Below is a small trained network, with its code and all its weights. Each question gives an input and a class and asks what happens when units are switched off, that is, made to give their printed mean instead of their output.

import numpy as np


def w(rows, s, z=0):
    codes = np.array(rows[::2]) - 128.0
    scale = np.full(codes.shape[1], s)
    scale[-1] = z or s
    return codes * scale


def f(y):
    return np.maximum(y, 0)


def log_softmax(a):
    a = a - a.max(-1, keepdims=True)
    return a - np.log(np.exp(a).sum(-1, keepdims=True))


def net(x, mask):
    res = np.array(x, float).reshape(1, 7) / 4 @ E
    y = f(res @ A[0][:, :-1].T + A[0][:, -1])
    res = res + np.where(mask, y, B[0][:, -1]) @ B[0][:, :-1]
    return log_softmax(res[-1] @ U[:, :-1].T + U[:, -1])


A, B = {}, {}
E = w([
[127,129,127,126],'x0',
[127,135,143,134],'x1',
[128,128,128,131],'x2',
[189,100,128,110],'x3',
[160,250,96,98],'x4',
[127,125,120,127],'x5',
[81,141,94,159],'x6',
],0.012)
A[0] = w([
[122,100,154,74,68],'N1',
[165,59,179,118,177],'N2',
[4,84,94,181,55],'N3',
[71,40,189,147,250],'N4',
[97,243,35,173,181],'N5',
[92,32,90,96,245],'N6',
[177,244,159,112,179],'N7',
[25,203,71,97,24],'N8',
[95,98,236,134,218],'N9',
[195,170,75,111,81],'N10',
[130,126,99,138,2],'N11',
[193,31,157,131,151],'N12',
[72,213,91,151,95],'N13',
[76,56,129,167,216],'N14',
[60,188,116,142,202],'N15',
[95,163,189,125,192],'N16',
[88,22,131,163,252],'N17',
[33,42,72,198,205],'N18',
[125,115,60,2,253],'N19',
[214,199,122,104,139],'N20',
[190,106,185,151,61],'N21',
[112,147,219,108,146],'N22',
[149,91,204,148,193],'N23',
[55,32,174,100,247],'N24',
[48,122,90,205,83],'N25',
[63,109,98,102,52],'N26',
[14,77,167,173,176],'N27',
],0.0094,0.0052)
B[0] = w([
[189,112,31,205,136],'N1',
[182,99,40,163,188],'N2',
[110,77,226,143,196],'N3',
[184,143,180,238,247],'N4',
[18,127,78,20,233],'N5',
[206,127,113,238,220],'N6',
[144,160,92,9,213],'N7',
[47,22,59,76,177],'N8',
[169,150,126,233,200],'N9',
[156,117,189,31,165],'N10',
[192,94,159,212,128],'N11',
[169,58,41,126,195],'N12',
[84,69,34,71,186],'N13',
[178,137,189,219,222],'N14',
[18,144,59,144,201],'N15',
[108,212,86,129,167],'N16',
[199,135,183,254,248],'N17',
[108,183,204,193,244],'N18',
[123,234,106,119,189],'N19',
[156,157,179,33,190],'N20',
[211,67,86,122,144],'N21',
[194,178,38,174,148],'N22',
[189,129,76,178,182],'N23',
[229,144,194,244,244],'N24',
[70,76,227,147,179],'N25',
[109,150,217,192,142],'N26',
[122,130,222,214,228],'N27',
],0.007,0.011)
U = w([
[137,181,136,238,245],'0',
[88,255,31,136,232],'1',
[161,18,86,212,21],'2',
[168,175,122,82,139],'3',
[92,125,240,200,15],'4',
[24,109,44,121,3],'5',
],0.0098,0.005)

Each question gives the input, the list of numbers given to net, and the class t.
The units are the neurons (one row each of A and B). Each row of codes is followed by its name. A weight is (code - 128) times the scale printed after its matrix; where a second scale follows, it is the last column's (A, B and U).
mask holds one flag per neuron, in row order. A switched-off neuron (its flag False) gives its mean, the last column of its row in B, instead of its output. The means were averaged over made-up inputs and are rounded, as every weight is.
A unit's drop is (log p(t) with every unit on - log p(t) with that unit switched off) / (log p(t) with every unit on - log p(t) with every unit switched off).
The circuit of an input: a set's keep is (log p(t) with only the set's units on - log p(t) with every unit switched off) / (log p(t) with every unit on - log p(t) with every unit switched off). Starting from the 12 units with the biggest drops (on a tie, the unit counted first), units are removed one at a time, each time the one whose removal leaves the highest keep (on an exact tie, the one counted first), for as long as the keep stays at least 0.8.
circuit, biggest first: the units of the circuit, biggest drop first
k most important neurons: the k neurons with the biggest drops, biggest first
drop of u: that unit's drop, to one decimal
input [-3,-3,0,2,-2,6,-4], class 2: circuit, biggest first : N12; N18
input [5,-6,0,1,-3,-7,-6], class 2: circuit, biggest first : N12; N18
input [7,6,3,6,-3,0,-1], class 2: most important neuron : N12
input [-7,8,7,-2,-3,-3,4], class 4: circuit, biggest first : N3; N25
input [-7,-7,6,8,0,7,-1], class 2: circuit, biggest first : N12; N18
input [-8,-7,4,-2,-7,-3,4], class 4: 2 most important neurons : N3; N25
input [2,-8,-1,7,7,-2,0], class 3: 2 most important neurons : N10; N20
input [8,-5,-8,-4,-4,-6,2], class 4: drop of N25 : 0.3
input [6,-5,6,6,0,3,-2], class 2: drop of N12 : 0.3
input [-2,6,-7,0,-8,8,-4], class 0: drop of N2 : -0.1
input [0,-5,-3,-6,-6,1,2], class 4: 3 most important neurons : N3; N25; N27
